Below are the code and all the weights of a small trained network. Each question names an input and a class and asks about switching units off, where a switched-off unit gives its printed mean instead of its output.

import numpy as np


def w(rows, s, z=0):
    codes = np.array(rows[::2]) - 128.0
    scale = np.full(codes.shape[1], s)
    scale[-1] = z or s
    return codes * scale


def f(y):
    return y / 2 * (1 + np.tanh(0.7978845608 * (y + 0.044715 * y**3)))


def log_softmax(a):
    a = a - a.max(-1, keepdims=True)
    return a - np.log(np.exp(a).sum(-1, keepdims=True))


def net(x, mask):
    res = np.array(x, float).reshape(1, 2) / 4 @ E
    y = f(res @ A[0][:, :-1].T + A[0][:, -1])
    res = res + np.where(mask, y, B[0][:, -1]) @ B[0][:, :-1]
    return log_softmax(res[-1] @ U[:, :-1].T + U[:, -1])


A, B = {}, {}
E = w([
[75,145,106,123,4,113],'x0',
[152,63,143,71,184,38],'x1',
],0.018)
A[0] = w([
[157,194,142,89,71,59,211],'n0',
[213,162,145,152,36,201,24],'n1',
[169,139,49,23,36,180,246],'n2',
[82,113,35,146,86,60,156],'n3',
[182,90,154,115,85,64,57],'n4',
[161,175,129,174,108,173,14],'n5',
[55,80,134,201,134,174,1],'n6',
[104,190,182,71,203,150,48],'n7',
[178,161,147,168,184,144,44],'n8',
[166,19,229,183,2,137,2],'n9',
[128,137,109,65,137,62,45],'n10',
[163,169,151,187,121,157,58],'n11',
[70,1,173,53,149,110,171],'n12',
[113,44,165,177,235,213,78],'n13',
],0.0085,0.0033)
B[0] = w([
[85,176,114,181,152,89,202],'n0',
[154,127,150,62,128,117,221],'n1',
[116,165,80,173,165,116,249],'n2',
[80,153,134,170,195,96,217],'n3',
[122,112,153,86,73,172,177],'n4',
[163,42,136,85,97,172,183],'n5',
[97,91,177,55,72,141,150],'n6',
[54,115,160,116,148,125,177],'n7',
[79,63,91,177,145,117,191],'n8',
[108,73,144,81,149,65,179],'n9',
[185,95,174,54,91,179,181],'n10',
[132,79,254,98,78,154,170],'n11',
[178,127,107,112,119,186,253],'n12',
[50,147,97,144,160,101,255],'n13',
],0.0095,0.009)
U = w([
[23,130,124,133,219,1,46],'0',
[196,64,200,7,84,125,1],'1',
[192,212,99,172,215,62,221],'2',
],0.008,0.0027)

Each question gives the input, the list of numbers given to net, and the class t.
The units are the neurons (one row each of A and B). Each row of codes is followed by its name. A weight is (code - 128) times the scale printed after its matrix; where a second scale follows, it is the last column's (A, B and U).
mask holds one flag per neuron, in row order. A switched-off neuron (its flag False) gives its mean, the last column of its row in B, instead of its output. The means were averaged over made-up inputs and are rounded, as every weight is.
A unit's drop is (log p(t) with every unit on - log p(t) with that unit switched off) / (log p(t) with every unit on - log p(t) with every unit switched off).
The circuit of an input: a set's keep is (log p(t) with only the set's units on - log p(t) with every unit switched off) / (log p(t) with every unit on - log p(t) with every unit switched off). Starting from the 12 units with the biggest drops (on a tie, the unit counted first), units are removed one at a time, each time the one whose removal leaves the highest keep (on an exact tie, the one counted first), for as long as the keep stays at least 0.8.
units of the circuit, in order: the units of the circuit, biggest drop first
most important unit: the unit with the biggest drop
k most important neurons: the k neurons with the biggest drops, biggest first
drop of u: that unit's drop, to one decimal
input [-5,7], class 1: 2 most important neurons -> [n12; n10]
input [5,-8], class 1: units of the circuit, in order -> [n5]
input [3,0], class 2: 3 most important neurons -> [n13; n7; n8]
input [-7,-6], class 0: units of the circuit, in order -> [n13; n8]
input [5,-6], class 1: 2 most important neurons -> [n5; n1]
input [-6,7], class 1: 2 most important neurons -> [n12; n10]
input [1,3], class 2: 2 most important neurons -> [n11; n5]
input [3,4], class 1: 4 most important neurons -> [n13; n10; n4; n12]
input [5,7], class 1: 3 most important neurons -> [n10; n12; n4]
input [3,-1], class 2: 3 most important neurons -> [n13; n7; n8]
input [3,3], class 2: drop of n6 -> 0.1
input [-2,6], class 1: drop of n6 -> 0.0
input [1,2], class 2: drop of n5 -> 0.2
input [1,0], class 2: most important unit -> n13
